Below is a small trained network, with its code and all its weights. Each question gives an input and a target symbol and asks what happens when units are switched off, that is, made to give their printed mean instead of their output.

import numpy as np


def w(rows, s, z=0):
    codes = np.array(rows[::2]) - 128.0
    scale = np.full(codes.shape[1], s)
    scale[-1] = z or s
    return codes * scale


def f(y):
    return y / 2 * (1 + np.tanh(0.7978845608 * (y + 0.044715 * y**3)))


def softmax(a):
    e = np.exp(a - a.max(-1, keepdims=True))
    return e / e.sum(-1, keepdims=True)


def log_softmax(a):
    a = a - a.max(-1, keepdims=True)
    return a - np.log(np.exp(a).sum(-1, keepdims=True))


def net(x, mask):
    ids = ['δεζθμξπστφψω'.index(c) for c in x.split()]
    T = len(ids)
    res = E[ids] + P[:T]
    u = 0
    for l in range(2):
        q, k, v = (res @ M[l].T for M in (Q, K, V))
        z = softmax(np.where(np.tri(T) > 0, q @ k.T / 3**0.5, -1e9)) @ v
        res = res + np.where(mask[u], z, O[l][:, -1]) @ O[l][:, :-1]
        u += 1
        y = f(res @ A[l][:, :-1].T + A[l][:, -1])
        res = res + np.where(mask[u : u + 12], y, B[l][:, -1]) @ B[l][:, :-1]
        u += 12
    return log_softmax(res[-1] @ U[:, :-1].T + U[:, -1])


Q, K, V, O, A, B = {}, {}, {}, {}, {}, {}
E = w([
[219,70,157],'δ',
[202,3,248],'ε',
[201,178,172],'ζ',
[219,70,158],'θ',
[192,140,195],'μ',
[216,8,178],'ξ',
[220,127,110],'π',
[180,254,169],'σ',
[209,180,117],'τ',
[215,58,129],'φ',
[190,146,201],'ψ',
[170,171,225],'ω',
],0.013)
P = w([
[250,82,120],'0',
[122,219,147],'1',
[129,163,181],'2',
[146,149,200],'3',
[135,54,94],'4',
[142,56,105],'5',
[141,56,131],'6',
[167,98,96],'7',
[175,84,112],'8',
[184,57,127],'9',
[204,83,129],'10',
[167,146,160],'11',
[180,141,171],'12',
[181,105,198],'13',
],0.012)
Q[0] = w([
[2,109,55],'0.h1',
[138,110,73],'0.h1',
[223,178,147],'0.h1',
],0.007)
K[0] = w([
[10,130,110],'0.h1',
[102,130,82],'0.h1',
[145,88,71],'0.h1',
],0.012)
V[0] = w([
[115,197,252],'0.h1',
[154,187,92],'0.h1',
[133,221,21],'0.h1',
],0.017)
O[0] = w([
[249,162,90,129],'0.h1',
[136,146,154,110],'0.h1',
[131,123,247,2],'0.h1',
],0.014,0.018)
A[0] = w([
[94,192,92,212],'0.n1',
[114,122,93,27],'0.n2',
[82,92,128,253],'0.n3',
[92,147,122,114],'0.n4',
[178,141,216,39],'0.n5',
[18,95,137,12],'0.n6',
[113,183,101,174],'0.n7',
[181,153,86,113],'0.n8',
[124,148,145,57],'0.n9',
[47,95,168,90],'0.n10',
[8,105,81,117],'0.n11',
[163,54,171,80],'0.n12',
],0.014,0.005)
B[0] = w([
[165,50,139,185],'0.n1',
[78,115,139,172],'0.n2',
[161,222,140,148],'0.n3',
[155,156,111,129],'0.n4',
[101,51,172,143],'0.n5',
[177,162,41,134],'0.n6',
[112,96,99,172],'0.n7',
[126,126,199,253],'0.n8',
[94,135,130,124],'0.n9',
[138,254,93,129],'0.n10',
[168,166,145,197],'0.n11',
[85,183,163,136],'0.n12',
],0.0087,0.021)
Q[1] = w([
[59,186,160],'1.h1',
[247,110,205],'1.h1',
[86,84,160],'1.h1',
],0.015)
K[1] = w([
[41,132,59],'1.h1',
[246,53,190],'1.h1',
[203,184,105],'1.h1',
],0.013)
V[1] = w([
[142,140,12],'1.h1',
[26,37,54],'1.h1',
[233,253,69],'1.h1',
],0.0055)
O[1] = w([
[76,217,35,129],'1.h1',
[53,153,103,2],'1.h1',
[174,254,105,227],'1.h1',
],0.0089,0.0079)
A[1] = w([
[87,23,98,127],'1.n1',
[202,158,176,217],'1.n2',
[128,91,99,251],'1.n3',
[87,216,10,162],'1.n4',
[78,143,200,89],'1.n5',
[32,183,78,101],'1.n6',
[120,173,198,90],'1.n7',
[97,138,105,149],'1.n8',
[171,227,117,82],'1.n9',
[160,193,78,121],'1.n10',
[71,226,103,131],'1.n11',
[119,84,161,192],'1.n12',
],0.011,0.013)
B[1] = w([
[155,206,124,147],'1.n1',
[69,189,59,228],'1.n2',
[94,162,185,191],'1.n3',
[133,139,178,252],'1.n4',
[121,103,220,130],'1.n5',
[234,78,55,174],'1.n6',
[211,141,5,135],'1.n7',
[198,91,138,149],'1.n8',
[2,22,101,172],'1.n9',
[123,35,139,195],'1.n10',
[126,152,235,175],'1.n11',
[114,176,127,161],'1.n12',
],0.0068,0.031)
U = w([
[99,126,132,121],'δ',
[236,93,48,1],'ε',
[142,254,91,246],'ζ',
[99,129,133,108],'θ',
[88,153,75,81],'μ',
[150,34,126,98],'ξ',
[14,227,130,194],'π',
[197,141,181,45],'σ',
[75,174,194,124],'τ',
[56,111,145,139],'φ',
[82,149,68,67],'ψ',
[89,135,24,53],'ω',
],0.0064,0.0069)

Each question gives the input, a string of symbols that net reads in full, and the target symbol t.
The units are the heads (3 rows each of Q, K, V and O) and the neurons (one row each of A and B). Each row of codes is followed by its name. A weight is (code - 128) times the scale printed after its matrix; where a second scale follows, it is the last column's (O, A, B and U).
mask holds one flag per unit, layer by layer, with each layer's heads first. A switched-off unit (its flag False) gives its mean, the last column of its rows in O or B, instead of its output. The means were averaged over made-up inputs and are rounded, as every weight is.
A unit's drop is (log p(t) with every unit on - log p(t) with that unit switched off) / (log p(t) with every unit on - log p(t) with every unit switched off).
The circuit of an input: a set's keep is (log p(t) with only the set's units on - log p(t) with every unit switched off) / (log p(t) with every unit on - log p(t) with every unit switched off). Starting from the 12 units with the biggest drops (on a tie, the unit counted first), units are removed one at a time, each time the one whose removal leaves the highest keep (on an exact tie, the one counted first), for as long as the keep stays at least 0.8.
units of the circuit, in order: the units of the circuit, biggest drop first
most important unit: the unit with the biggest drop
top k neurons: the k neurons with the biggest drops, biggest first
k most important neurons of layer l: the k neurons of layer l with the biggest drops, biggest first
input ε ε φ, target ε: units of the circuit, in order -> (0.h1 1.n6 1.h1)
input π ξ θ π, target π: 2 most important neurons of layer 1 -> (1.n9 1.n6)
input σ φ ζ τ ζ ξ ε ζ ξ ξ ζ φ, target σ: units of the circuit, in order -> (1.h1 0.h1)
input ε π ψ ω ε φ τ ζ ξ ξ τ ζ τ, target ε: units of the circuit, in order -> (1.n6 0.h1 1.n2 1.h1)
input ζ ξ ε ζ ζ σ ε ω ξ ζ ζ σ ε φ, target ζ: most important unit -> 1.n10
input ζ ζ σ ζ φ, target ζ: units of the circuit, in order -> (0.h1 1.n2 1.h1 0.n1)
input ε ε σ ξ ζ ξ ε τ, target ε: units of the circuit, in order -> (1.n6 0.h1 1.h1)
input π ψ θ ω, target π: 2 most important neurons of layer 0 -> (0.n10 0.n8)
input ε ε ξ φ φ μ π μ ε ψ, target ε: units of the circuit, in order -> (0.h1 1.n6 1.n2 1.h1)
input ε ξ ξ ζ, target ε: 3 most important neurons of layer 0 -> (0.n1 0.n7 0.n2)
input ε ε δ, target ε: units of the circuit, in order -> (0.h1 1.n6 1.h1)
input ω ε ε ζ σ σ σ, target ω: units of the circuit, in order -> (1.n9 0.h1 1.h1)
input ω ξ ξ θ τ ζ ζ ψ ζ ζ, target ω: top 3 neurons -> (1.n9 1.n2 0.n8)
input τ ζ ζ, target τ: units of the circuit, in order -> (0.h1)
input ξ ζ ζ θ, target ξ: 4 most important neurons of layer 1 -> (1.n9 1.n10 1.n6 1.n2)
input ζ θ ζ ζ σ φ ω σ ζ ψ, target ζ: 2 most important neurons of layer 0 -> (0.n5 0.n1)
input ε ξ μ μ δ ω ξ ξ ε ε ζ ζ δ, target ε: units of the circuit, in order -> (0.h1 1.n6 1.n2 1.h1)
input σ ζ ε φ ζ ε δ ε τ ξ ψ ζ ζ, target σ: 2 most important neurons of layer 0 -> (0.n5 0.n8)
input ε ε σ ζ ξ ζ ε ζ π σ δ ξ ω, target ε: units of the circuit, in order -> (0.h1 1.n6 1.n2 1.h1)
input ε θ ε ζ σ, target ε: units of the circuit, in order -> (0.h1 1.n6 1.h1)
input ζ ε ζ ξ δ, target ζ: top 3 neurons -> (1.n10 1.n9 1.n6)
input π ε τ, target π: top 2 neurons -> (1.n9 0.n8)
input ε σ ζ μ, target ε: top 2 neurons -> (1.n6 0.n1)
input σ ε ξ ξ, target σ: top 2 neurons -> (0.n5 1.n9)
input ξ ε ζ ζ ε ξ δ ε ζ ω ω σ, target ξ: most important unit -> 0.h1
input σ ζ ω φ ζ ξ ε ξ μ μ, target σ: top 3 neurons -> (0.n5 1.n1 1.n9)
input φ ε ζ ε, target φ: 4 most important neurons of layer 1 -> (1.n9 1.n10 1.n11 1.n6)
